Each row has a name. After each piece below comes the name of the row it's from, unless a question asks for something else. Each question is about the rows just above it.

fara: [ 22   2  42 -36  35]
Vusi: [  7 -30 -30  16 -12]
fef: [ 30  -9  -4 -43   7]
loda: [ 11 -10  21 -28  12]
gog: [ 37  -7 -86 -43 -45]
Is [-30  17] printed in one of the named rows, side by side and in this order?
no
[-86 -43]
gog
The row named fef:
[ 30  -9  -4 -43   7]
Is [-28  21 -10  11] printed in one of the named rows, side by side and in this order?
no

gog: [ 56  64  14  49 -42  34  24  -2 -21]
veta: [ 14  64  56  49 -42  34  24  -2 -21]
bop: [ 47  43   7  24 -42  34  49  -2  66]
geda: [  0 -41  67 -20   4  14  72  30  34]
Among the named rows, does one hold [ 24 -42  34  49] next to each other, in this order?
yes
[ 56  64  14  49 -42  34  24  -2 -21] is in which row?
gog
[ 67 -20   4  14  72  30  34]
geda
[ 14  49 -42  34  24  -2 -21]
gog
[56 64 14] is in which row?
gog
The row named geda:
[  0 -41  67 -20   4  14  72  30  34]
The row named gog:
[ 56  64  14  49 -42  34  24  -2 -21]

kaso: [ -4  11 -33 -90 -51 -10]
fara: [ -2   8   1 -24 -26   0]
taz: [ 10 -39  15 -27 -16  21]
veta: [ -8  26 -28  28 -47 -23]
Fonag: [ 21 -85  -5 -16 -30  27]
Vusi: [ -3   3 -48  39 -61 -25]
geda: [ -6  19 -25 -31 -44 -15]
lubop: [  6 -20  44 -68   4  32]
bop: [ -5 -17 -30  27   1  33]
gog: [  1  -2  20 -12 -13  10]
fef: [ 10 -42  -5  53 -30   6]
Does one of the named rows hold [-29  27] side by side, in this order?
no
The row named bop:
[ -5 -17 -30  27   1  33]
The row with [ -5 -16 -30  27] is
Fonag
The row with [-17 -30  27   1  33] is
bop
Which row holds [ 21 -85  -5 -16 -30  27]?
Fonag

kaso: [-27  25  28 -32 -24 -27  22 -26  30  27   6 -25  33 -25  32 -23   1 -24
  38]
fara: [-30  31  21 -22 -31 -26  27 -30  39  29  -1 -24  27 -25  16 -24   0 -30
  71]
Fonag: [-30  31  21 -22 -31 -26  27 -30  39  29  -1 -24  27 -25  16 -24   0 -18
  29]
The row named fara:
[-30  31  21 -22 -31 -26  27 -30  39  29  -1 -24  27 -25  16 -24   0 -30
  71]
Does one of the named rows hold [ 21 -21] side by side, in this order?
no
Among the named rows, does one hold [ 38 -24   1 -23] next to each other, in this order?
no
[-30  31  21 -22 -31 -26  27 -30  39  29  -1 -24  27 -25  16 -24   0 -30
  71]
fara
Which row holds [-30  31  21 -22 -31 -26  27 -30  39  29  -1 -24  27 -25  16 -24   0 -18
  29]?
Fonag
Among the named rows, does one hold [ 21 -22 -31 -26] next to each other, in this order?
yes

kaso: [ 27   6 -80  20]
Vusi: [ 15 -80   6  20]
bop: [ 27  -4 -22  34]
fara: [ 14 -55   8 -10]
Fonag: [ 14 -54 -10  31]
The row named Vusi:
[ 15 -80   6  20]
The row with [-80   6  20] is
Vusi
Where do [-55   8] appear?
fara
[ -4 -22]
bop
Does one of the named rows hold [-53 -10  31] side by side, in this order?
no

bop: [ -9  14 -37  25   3   3  25   5   1 -53  30 -65 -19  -9  14 -32  25   3
   0 -32   2 -28  30  44 -20   3 -60 -11   6  18  15  11 -10 -49  -6  -3]
taz: [-22 -17  -5  83 -44 -20  28  15   1 -51  43 -74 -28  -9  14 -37  25   3
   0 -32   2 -26  30  44 -20   3 -60 -24   6  18  15  11 -10 -55  -6  -3]
gog: [-22 -17  -5  62 -42 -20  25   5   1 -53  30 -57 -19  -9  14 -32  25   3
   0 -32   2 -28  30  44 -20   3 -60 -11   6  18  15  11 -10 -49  -6  -3]
lubop: [-22 -17  -5  62 -42 -20  25   5   1 -53  30 -57 -19  -9  14 -32  25   3
   0 -32   2 -28  30  44 -20   3 -60 -11   6  18  15  11 -13 -49  -6  -3]
fef: [-12 -17  -5  13 -17 -20  11   5   1 -30  14  -8 -14  -9  14 -20  14   3
   0 -13   2 -22  19   7 -10   3 -20 -11   6  18   7  11  -7 -11   0  -3]
kaso: [-22 -17 -15  34 -31 -21  12   5   1 -53  23 -13 -19  -9  14 -27  21   3
   0 -25   2 -28  30  15 -17   0 -47 -11   6  18  11   8 -10 -25  -6  -3]
Fonag: [-22 -17 -11  41 -35 -23  13   3   1 -54  25 -19 -19  -9  14 -28  24   3
   0 -28   2 -28  30  24 -19  -1 -56 -11   6  18  13   8 -10 -32  -6  -3]
veta: [-25 -17  -5  62 -42 -20  25  15   1 -53  30 -57 -19  -9  14 -32  25   3
   0 -32   0 -28  30  44 -20   3 -60 -11   6  18  15  11 -13 -49  -6  -3]
The row named Fonag:
[-22 -17 -11  41 -35 -23  13   3   1 -54  25 -19 -19  -9  14 -28  24   3
   0 -28   2 -28  30  24 -19  -1 -56 -11   6  18  13   8 -10 -32  -6  -3]
[ 34 -31 -21  12   5   1]
kaso
[ -9  14 -37  25   3   0]
taz

taz: [ 46  32  -8 -37  -2  16]
bop: [ 67  22 -61   2  33  43]
geda: [ 78  36 -38 -33  -6  21]
loda: [ 38   1 -10   0  38  34]
Fonag: [ 75  36 -15 -37  -6  18]
veta: [ 67  22 -61   2  25  33]
gog: [ 41   1 -46  -1  37  43]
Where do [ 2 25] appear?
veta
The row named geda:
[ 78  36 -38 -33  -6  21]
The row named gog:
[ 41   1 -46  -1  37  43]
The row named loda:
[ 38   1 -10   0  38  34]
The row named Fonag:
[ 75  36 -15 -37  -6  18]

veta: [  0  28   3  26  14  -5  48   2 -63 -56  23  -8  -4  54  42 -69  17   3
 -30  13  34  31  32   6  49 -36  43   6  -8 -13  22  45  26  50  10  17
   0 -66]
Vusi: [  0  28   3  26  14  -5  48   2 -63 -56  54  -8  -4  54  42 -69  17   3
 -30  13  34  31  32   6  49 -36  43   6  -8 -13  22  45  26  50  10  17
   0 -66]
bop: [ -1 -16  -7 -37  36 -18  14 -15  18   5  20  51  -4 -30 -39  10 -10 -12
   5 -23 -47 -42 -41  41 -35  30   7  40   0  37 -21  22  31  24 -20 -34
 -45  37]
geda: [ 54 -38  45 -39  -6  57  18  43   1 -12  27   6  60 -24 -17  -9 -55  42
  -2  46 -28 -25 -23 -16 -15  13  42 -37  52 -35 -30  35   5  25  50  51
 -15 -15]
Does one of the named rows hold [17  3] side by side, in this order?
yes
[  0  28   3  26  14  -5  48   2 -63 -56  23  -8  -4  54  42 -69  17   3
 -30  13  34  31  32   6  49 -36  43   6  -8 -13  22  45  26  50  10  17
   0 -66]
veta
Is [ 10 -10 -12   5] printed in one of the named rows, side by side and in this order?
yes
Where do [  0  28   3  26  14  -5  48   2 -63 -56  54  -8  -4  54  42 -69  17   3
 -30  13  34  31  32   6  49 -36  43   6  -8 -13  22  45  26  50  10  17
   0 -66] appear?
Vusi
Does one of the named rows hold [ 17 -69] side by side, in this order?
no
Among the named rows, does one hold [ -5  49   2 -63 -56] next to each other, in this order?
no

kaso: [  0  -4   0   0   5 -36  -8  11  -2  -1 -31 -31   9  -1  15   5 -14   4
  -2  -2  -3  15  12  -1   9   4  -8   0 -15  45   3  -3  -5   0  -1   0
   0  18  -6  -3   0   6   1   4]
geda: [  0  -5   0   0   4 -36   5  13  -3  -1 -31 -36  -5   0  13   7 -12   4
  -2  -2  -3  13   8  -1   9   4  -9   0 -12  46   3  -3  -4   0  -1   0
   0  19  -8  -3   0   8   1   4]
fef: [  1  31   1   0   4 -36  -2 -10  -2  -1  28 -42  -4  -2 -12  90 -36   1
   6  -1   4 -14   9  -2  -8   1  -3  -4   0   1  -1  -3 -15   1  -1   0
   5 -16   2   3   1   0   0   0]
taz: [  0 -16   0   0   6 -36   3   7  -2  -2 -32 -16  12   0  14  18 -11   3
  -1  -1  -1   4   9  -1   5   3 -10   1  -9  45   4  -3  12   1  -4   0
   2  18  -4  -2   0   6   1   2]
gog: [  0 -12   0   0   5 -36  -3   4  -1  -2 -33 -20   0   0  14  12  -9   4
  -2  -1  -1   7   9  -1   6   4  -9   2  -9  44   4  -3  13   1  -4   0
   2  20  -5  -2   0   6   1   2]
Is [-33 -20  -1   0  14] printed in one of the named rows, side by side and in this order?
no
The row named gog:
[  0 -12   0   0   5 -36  -3   4  -1  -2 -33 -20   0   0  14  12  -9   4
  -2  -1  -1   7   9  -1   6   4  -9   2  -9  44   4  -3  13   1  -4   0
   2  20  -5  -2   0   6   1   2]
The row named taz:
[  0 -16   0   0   6 -36   3   7  -2  -2 -32 -16  12   0  14  18 -11   3
  -1  -1  -1   4   9  -1   5   3 -10   1  -9  45   4  -3  12   1  -4   0
   2  18  -4  -2   0   6   1   2]

loda: [-14  -2  17   4  10   1  31]
kaso: [-9 -7 11 20  5  3 -1]
geda: [ -8  -7  24 -16 -23  14   7]
fef: [-25  18 -14  13  10 -33  -6]
bop: [ 27 -78  27  -8  21 -22 -20]
gog: [-13  18 -19  -2   5 -11  -8]
Fonag: [-24  32 -16  16  10 -26  -3]
Does one of the named rows hold [-16  16  10 -26  -3] side by side, in this order?
yes
The row with [-16 -23] is
geda
The row named fef:
[-25  18 -14  13  10 -33  -6]

geda: [ 20  31  59  -3 -35  44 -39 -37  48 -39   5 -62  20 -37 -30  72  -2 -27]
gog: [ 13  39  18  -6 -22   9  52  31  43  69  26  47 -23  18  38  86  37 -28]
Fonag: [-25 -17 -58   5  36 -31  57  42 -23  40   5  69 -17  28  37 -56   6  17]
The row named geda:
[ 20  31  59  -3 -35  44 -39 -37  48 -39   5 -62  20 -37 -30  72  -2 -27]
[ 44 -39 -37  48 -39   5 -62  20 -37]
geda

lubop: [-71  39  53  14  66 -47   7  62  44  62  72  63  -3  50  69]
taz: [ 60  64  75  -8  22 -58 -23  69  54 -13 -44  83 -80 -22  58]
fef: [ 60 -14  50  60  73  13  -7 -79  -3  23  46  60 -40 -22  58]
kaso: [-61 -79  23  46  60  13  -3  60  50 -14 -40  -7  73  48   1]
loda: [ -3  61  50 -14 -22 -34 -58  67 -56 -30   1  70 -82  -5  71]
veta: [ 60  64  75  -8  22 -58 -23  69  -9 -13  36  58  53  46 -71]
geda: [ 57   8 -11 -66 -24  44 -21  -5  35 -21  22 -52 -76 -32 -46]
Does one of the named rows hold [75 -8] side by side, in this order?
yes
Does one of the named rows hold [44 61] side by side, in this order?
no
Where do [ -3  60  50 -14] appear?
kaso
[-79  23  46  60  13  -3  60  50 -14 -40  -7  73]
kaso
The row named kaso:
[-61 -79  23  46  60  13  -3  60  50 -14 -40  -7  73  48   1]
[ 73  13  -7 -79  -3  23  46  60 -40 -22  58]
fef

bop: [ 21  37  27  22  -9 -27]
Fonag: [ 14  51  43  15 -10 -26]
geda: [ 29 -20 -14  19  -2   2]
fef: [  5 -33 -41   5 -23  18]
kaso: [-24  46  57 -28   3   8]
Vusi: [ 85   7  18  68   9 -41]
fara: [-15  56  66 -18   2  -3]
gog: [ 64  16  25  53   8 -38]
Is [19 -2] printed in one of the named rows, side by side and in this order?
yes
Among the named rows, does one hold [18 68] next to each other, in this order?
yes

geda: [-22  21  27  34 -30 -65]
lubop: [-45  29  40  34 -30  62]
veta: [-22  21  27  40 -39 -23]
Among the named rows, does one hold [21 27] next to each other, in this order?
yes
The row named veta:
[-22  21  27  40 -39 -23]
Does one of the named rows hold [40 29] side by side, in this order?
no
[ 21  27  40 -39 -23]
veta
Which row holds [ 27  34 -30]?
geda
Where do [-45  29  40  34 -30  62] appear?
lubop
Does one of the named rows hold [ 27  40 -39 -23] side by side, in this order?
yes

